Here is a tiny trained network, its code and every weight. The questions are about switching its units off for an input and a target symbol, where a switched-off unit gives its printed mean instead of its output.

import numpy as np


def w(rows, s, z=0):
    codes = np.array(rows[::2]) - 128.0
    scale = np.full(codes.shape[1], s)
    scale[-1] = z or s
    return codes * scale


def norm(h):
    return h / np.sqrt((h * h).mean(-1, keepdims=True) + 1e-5)


def f(y):
    return np.maximum(y, 0)


def softmax(a):
    e = np.exp(a - a.max(-1, keepdims=True))
    return e / e.sum(-1, keepdims=True)


def log_softmax(a):
    a = a - a.max(-1, keepdims=True)
    return a - np.log(np.exp(a).sum(-1, keepdims=True))


def net(x, mask):
    ids = ['ΘΞΠΦΩαβγεζηλμστψ'.index(c) for c in x.split()]
    T = len(ids)
    res = E[ids] + P[:T]
    q, k, v = (norm(res) @ M[0].T for M in (Q, K, V))
    z = softmax(np.where(np.tri(T) > 0, q @ k.T / 2**0.5, -1e9)) @ v
    res = res + np.where(mask[0], z, O[0][:, -1]) @ O[0][:, :-1]
    y = f(norm(res) @ A[0][:, :-1].T + A[0][:, -1])
    res = res + np.where(mask[1:17], y, B[0][:, -1]) @ B[0][:, :-1]
    return log_softmax(norm(res)[-1] @ U[:, :-1].T + U[:, -1])


Q, K, V, O, A, B = {}, {}, {}, {}, {}, {}
E = w([
[131,120,118,146],'Θ',
[131,121,120,140],'Ξ',
[79,101,150,140],'Π',
[131,120,117,145],'Φ',
[161,113,16,161],'Ω',
[145,180,128,94],'α',
[110,139,131,85],'β',
[176,142,106,255],'γ',
[83,170,148,148],'ε',
[123,173,151,169],'ζ',
[131,120,118,145],'η',
[165,100,135,112],'λ',
[97,105,135,66],'μ',
[88,108,117,139],'σ',
[131,120,118,145],'τ',
[75,163,137,92],'ψ',
],0.0045)
P = w([
[122,113,1,154],'0',
[132,102,38,147],'1',
[137,103,63,142],'2',
[140,104,83,139],'3',
[145,105,100,136],'4',
[147,106,116,131],'5',
[152,107,135,127],'6',
[157,108,157,125],'7',
[146,108,135,131],'8',
],0.0014)
Q[0] = w([
[246,27,83,234],'head 0',
[254,21,69,226],'head 0',
],0.012)
K[0] = w([
[138,144,249,101],'head 0',
[143,130,255,99],'head 0',
],0.0094)
V[0] = w([
[178,18,184,191],'head 0',
[252,154,134,43],'head 0',
],0.0017)
O[0] = w([
[60,39,27,105,124],'head 0',
[224,167,2,124,3],'head 0',
],0.0018,0.00048)
A[0] = w([
[35,117,147,103,204],'neuron 0',
[26,149,128,85,104],'neuron 1',
[188,120,108,39,221],'neuron 2',
[120,252,169,161,7],'neuron 3',
[96,112,79,142,169],'neuron 4',
[175,96,127,126,51],'neuron 5',
[104,96,74,158,191],'neuron 6',
[78,60,155,121,213],'neuron 7',
[123,214,161,172,231],'neuron 8',
[161,203,90,50,94],'neuron 9',
[92,166,59,92,135],'neuron 10',
[206,144,97,102,74],'neuron 11',
[66,96,132,100,68],'neuron 12',
[184,176,117,164,48],'neuron 13',
[105,152,167,178,64],'neuron 14',
[212,199,115,167,89],'neuron 15',
],0.003,0.0013)
B[0] = w([
[176,65,151,97,248],'neuron 0',
[199,133,125,201,222],'neuron 1',
[135,168,29,181,221],'neuron 2',
[171,44,2,177,189],'neuron 3',
[136,141,172,102,215],'neuron 4',
[149,143,128,170,151],'neuron 5',
[138,153,177,104,251],'neuron 6',
[96,179,66,121,242],'neuron 7',
[60,201,89,65,240],'neuron 8',
[135,32,225,202,167],'neuron 9',
[120,107,230,67,191],'neuron 10',
[166,179,76,100,168],'neuron 11',
[127,155,173,203,177],'neuron 12',
[113,111,204,119,162],'neuron 13',
[105,164,71,97,169],'neuron 14',
[90,104,198,58,193],'neuron 15',
],0.003,0.0016)
U = w([
[85,72,72,151,62],'Θ',
[115,127,126,113,2],'Ξ',
[123,124,126,118,21],'Π',
[37,166,236,43,153],'Φ',
[241,119,20,114,159],'Ω',
[88,88,88,126,56],'α',
[224,52,228,111,156],'β',
[168,151,161,239,210],'γ',
[197,229,131,14,80],'ε',
[34,241,78,145,216],'ζ',
[95,85,87,130,47],'η',
[127,119,125,118,36],'λ',
[90,61,103,8,154],'μ',
[13,23,201,189,117],'σ',
[90,80,80,131,60],'τ',
[156,165,185,99,159],'ψ',
],0.014,0.0043)

Each question gives the input, a string of symbols that net reads in full, and the target symbol t.
The units are the heads (2 rows each of Q, K, V and O) and the neurons (one row each of A and B). Each row of codes is followed by its name. A weight is (code - 128) times the scale printed after its matrix; where a second scale follows, it is the last column's (O, A, B and U).
mask holds one flag per unit, heads first, then neurons. A switched-off unit (its flag False) gives its mean, the last column of its rows in O or B, instead of its output. The means were averaged over made-up inputs and are rounded, as every weight is.
A unit's drop is (log p(t) with every unit on - log p(t) with that unit switched off) / (log p(t) with every unit on - log p(t) with every unit switched off).
The circuit of an input: a set's keep is (log p(t) with only the set's units on - log p(t) with every unit switched off) / (log p(t) with every unit on - log p(t) with every unit switched off). Starting from the 12 units with the biggest drops (on a tie, the unit counted first), units are removed one at a time, each time the one whose removal leaves the highest keep (on an exact tie, the one counted first), for as long as the keep stays at least 0.8.
circuit, biggest first: the units of the circuit, biggest drop first
unit that matters most: the unit with the biggest drop
top k neurons: the k neurons with the biggest drops, biggest first
drop of u: that unit's drop, to one decimal
input μ ε Θ μ η, target β: top 3 neurons -> (neuron 8; neuron 2; neuron 7)
input Ω Ω σ ε λ Ω Θ τ, target Ω: circuit, biggest first -> (head 0)
input γ Π α Θ, target ε: circuit, biggest first -> (head 0; neuron 15; neuron 3)
input Ω Ω Φ τ λ ζ Φ, target γ: top 4 neurons -> (neuron 8; neuron 0; neuron 10; neuron 15)
input ζ γ Φ Ω Θ Ω η, target γ: top 3 neurons -> (neuron 8; neuron 0; neuron 15)
input ζ ψ ε Φ ζ Φ, target γ: top 2 neurons -> (neuron 8; neuron 0)
input λ Φ τ μ Θ, target β: top 2 neurons -> (neuron 8; neuron 2)
input Ω Π Θ ζ Π α Θ Θ, target ε: top 2 neurons -> (neuron 11; neuron 9)
input Ξ γ ε ψ Π Ξ, target σ: top 2 neurons -> (neuron 8; neuron 2)
input ψ Π τ, target σ: top 4 neurons -> (neuron 8; neuron 2; neuron 1; neuron 3)
input η ζ Φ ζ ζ Π Θ, target σ: top 4 neurons -> (neuron 8; neuron 2; neuron 1; neuron 3)
input Ξ Φ ψ γ γ σ β, target β: top 4 neurons -> (neuron 9; neuron 1; neuron 8; neuron 0)
input Φ β μ α ψ Π Ξ η, target σ: top 3 neurons -> (neuron 8; neuron 2; neuron 1)
input Ξ λ ε γ γ Φ Π τ, target σ: circuit, biggest first -> (head 0)
input ζ ε Θ β ζ Ξ, target γ: drop of neuron 15 -> 0.6
input ψ Π β α λ ψ Ξ, target Φ: drop of neuron 0 -> 0.1
input ε Ω τ, target ζ: drop of neuron 3 -> 0.0
input λ Π μ Ω ζ Π Θ Φ, target σ: drop of neuron 1 -> 0.3
input μ μ γ Φ, target β: top 3 neurons -> (neuron 8; neuron 2; neuron 7)
input σ μ ε ζ Θ, target γ: unit that matters most -> neuron 8
